Below are the code and all the weights of a small trained network. Each question names an input and a class and asks about switching units off, where a switched-off unit gives its printed mean instead of its output.

import numpy as np


def w(rows, s, z=0):
    codes = np.array(rows[::2]) - 128.0
    scale = np.full(codes.shape[1], s)
    scale[-1] = z or s
    return codes * scale


def norm(h):
    return h / np.sqrt((h * h).mean(-1, keepdims=True) + 1e-5)


def f(y):
    return y / 2 * (1 + np.tanh(0.7978845608 * (y + 0.044715 * y**3)))


def log_softmax(a):
    a = a - a.max(-1, keepdims=True)
    return a - np.log(np.exp(a).sum(-1, keepdims=True))


def net(x, mask):
    res = np.array(x, float).reshape(1, 6) / 4 @ E
    u = 0
    for l in range(2):
        y = f(norm(res) @ A[l][:, :-1].T + A[l][:, -1])
        res = res + np.where(mask[u : u + 4], y, B[l][:, -1]) @ B[l][:, :-1]
        u += 4
    return log_softmax(norm(res)[-1] @ U[:, :-1].T + U[:, -1])


A, B = {}, {}
E = w([
[122,134,96,254,146,103,88,136,66,135],'x0',
[123,125,112,127,136,127,127,126,138,116],'x1',
[137,135,128,131,129,140,124,122,125,128],'x2',
[126,125,119,125,128,137,118,130,129,129],'x3',
[45,166,95,120,106,157,181,31,118,191],'x4',
[94,131,178,90,174,104,73,77,133,120],'x5',
],0.0057)
A[0] = w([
[124,136,39,16,64,168,238,81,150,145,27],'L0N1',
[115,89,166,201,254,83,34,230,108,135,8],'L0N2',
[231,117,210,8,119,130,129,236,218,67,155],'L0N3',
[127,125,196,99,216,57,7,87,116,108,18],'L0N4',
],0.0047,0.0014)
B[0] = w([
[125,135,160,137,153,148,195,227,240,186,189],'L0N1',
[196,163,146,68,40,52,42,69,118,14,182],'L0N2',
[33,155,3,241,165,116,149,36,12,224,254],'L0N3',
[76,194,202,90,72,40,69,82,155,112,173],'L0N4',
],0.0043,0.0081)
A[1] = w([
[75,127,94,173,215,71,60,56,49,147,6],'L1N1',
[95,109,34,169,159,145,180,102,41,192,124],'L1N2',
[148,139,4,175,103,78,140,110,48,125,192],'L1N3',
[55,138,124,108,214,104,111,71,105,197,221],'L1N4',
],0.012,0.0014)
B[1] = w([
[89,175,33,103,104,96,244,151,137,217,237],'L1N1',
[109,193,85,88,91,2,105,100,92,123,249],'L1N2',
[153,72,248,125,160,206,44,109,149,59,247],'L1N3',
[194,44,189,187,157,248,113,181,164,86,214],'L1N4',
],0.0077,0.018)
U = w([
[128,193,123,124,97,7,58,87,41,77,217],'0',
[104,153,78,159,129,153,255,168,152,217,3],'1',
[199,42,241,181,175,249,69,155,136,45,172],'2',
],0.0072,0.00034)

Each question gives the input, the list of numbers given to net, and the class t.
The units are the neurons (one row each of A and B). Each row of codes is followed by its name. A weight is (code - 128) times the scale printed after its matrix; where a second scale follows, it is the last column's (A, B and U).
mask holds one flag per neuron, layer by layer. A switched-off neuron (its flag False) gives its mean, the last column of its row in B, instead of its output. The means were averaged over made-up inputs and are rounded, as every weight is.
A unit's drop is (log p(t) with every unit on - log p(t) with that unit switched off) / (log p(t) with every unit on - log p(t) with every unit switched off).
The circuit of an input: a set's keep is (log p(t) with only the set's units on - log p(t) with every unit switched off) / (log p(t) with every unit on - log p(t) with every unit switched off). Starting from all 8 units, units are removed one at a time, each time the one whose removal leaves the highest keep (on an exact tie, the one counted first), for as long as the keep stays at least 0.8.
units of the circuit, in order: the units of the circuit, biggest drop first
k most important neurons: the k neurons with the biggest drops, biggest first
k most important neurons of layer l: the k neurons of layer l with the biggest drops, biggest first
input [3,8,2,4,5,2], class 1: units of the circuit, in order	L1N1
input [-1,-2,6,-6,0,-7], class 0: 3 most important neurons of layer 1	L1N4, L1N1, L1N3
input [-1,-4,-2,5,0,3], class 1: 2 most important neurons	L1N3, L1N1
input [-4,-3,3,-2,-8,-2], class 0: 4 most important neurons	L1N2, L0N3, L1N1, L1N3
input [-3,5,6,1,-4,-4], class 0: 3 most important neurons	L1N2, L0N3, L1N3
input [-5,0,-8,6,-7,2], class 1: units of the circuit, in order	L1N1, L0N3
input [-7,6,2,-8,-1,1], class 1: 2 most important neurons of layer 0	L0N3, L0N2
input [7,-1,-7,0,0,0], class 2: units of the circuit, in order	L0N3, L1N2
input [4,-7,7,7,4,2], class 1: 2 most important neurons	L1N1, L1N4
input [-3,8,1,5,-1,-8], class 0: 2 most important neurons	L1N4, L1N1
input [-1,-3,-4,-7,-7,6], class 1: 3 most important neurons	L1N1, L0N3, L1N2
input [8,5,2,4,8,-4], class 0: 2 most important neurons	L1N2, L1N3
input [1,2,1,-2,4,8], class 1: 2 most important neurons	L1N3, L1N1
input [8,-7,-5,-3,0,-7], class 2: units of the circuit, in order	L1N3
input [4,-1,-1,7,1,2], class 1: 2 most important neurons of layer 1	L1N1, L1N2
input [-8,-1,7,5,5,1], class 2: 4 most important neurons	L1N1, L1N2, L0N2, L0N3
input [-3,-4,3,6,-6,-3], class 0: 4 most important neurons	L1N2, L0N3, L1N3, L1N1
input [5,0,-1,0,-2,-5], class 2: 2 most important neurons	L0N3, L1N2
input [0,4,-1,-3,0,3], class 1: 2 most important neurons of layer 1	L1N3, L1N2
input [-7,2,7,4,-4,3], class 1: 2 most important neurons of layer 1	L1N1, L1N4
input [1,3,-3,4,7,6], class 1: 2 most important neurons of layer 1	L1N3, L1N1
input [-2,0,2,-3,-5,3], class 1: most important neuron of layer 1	L1N1
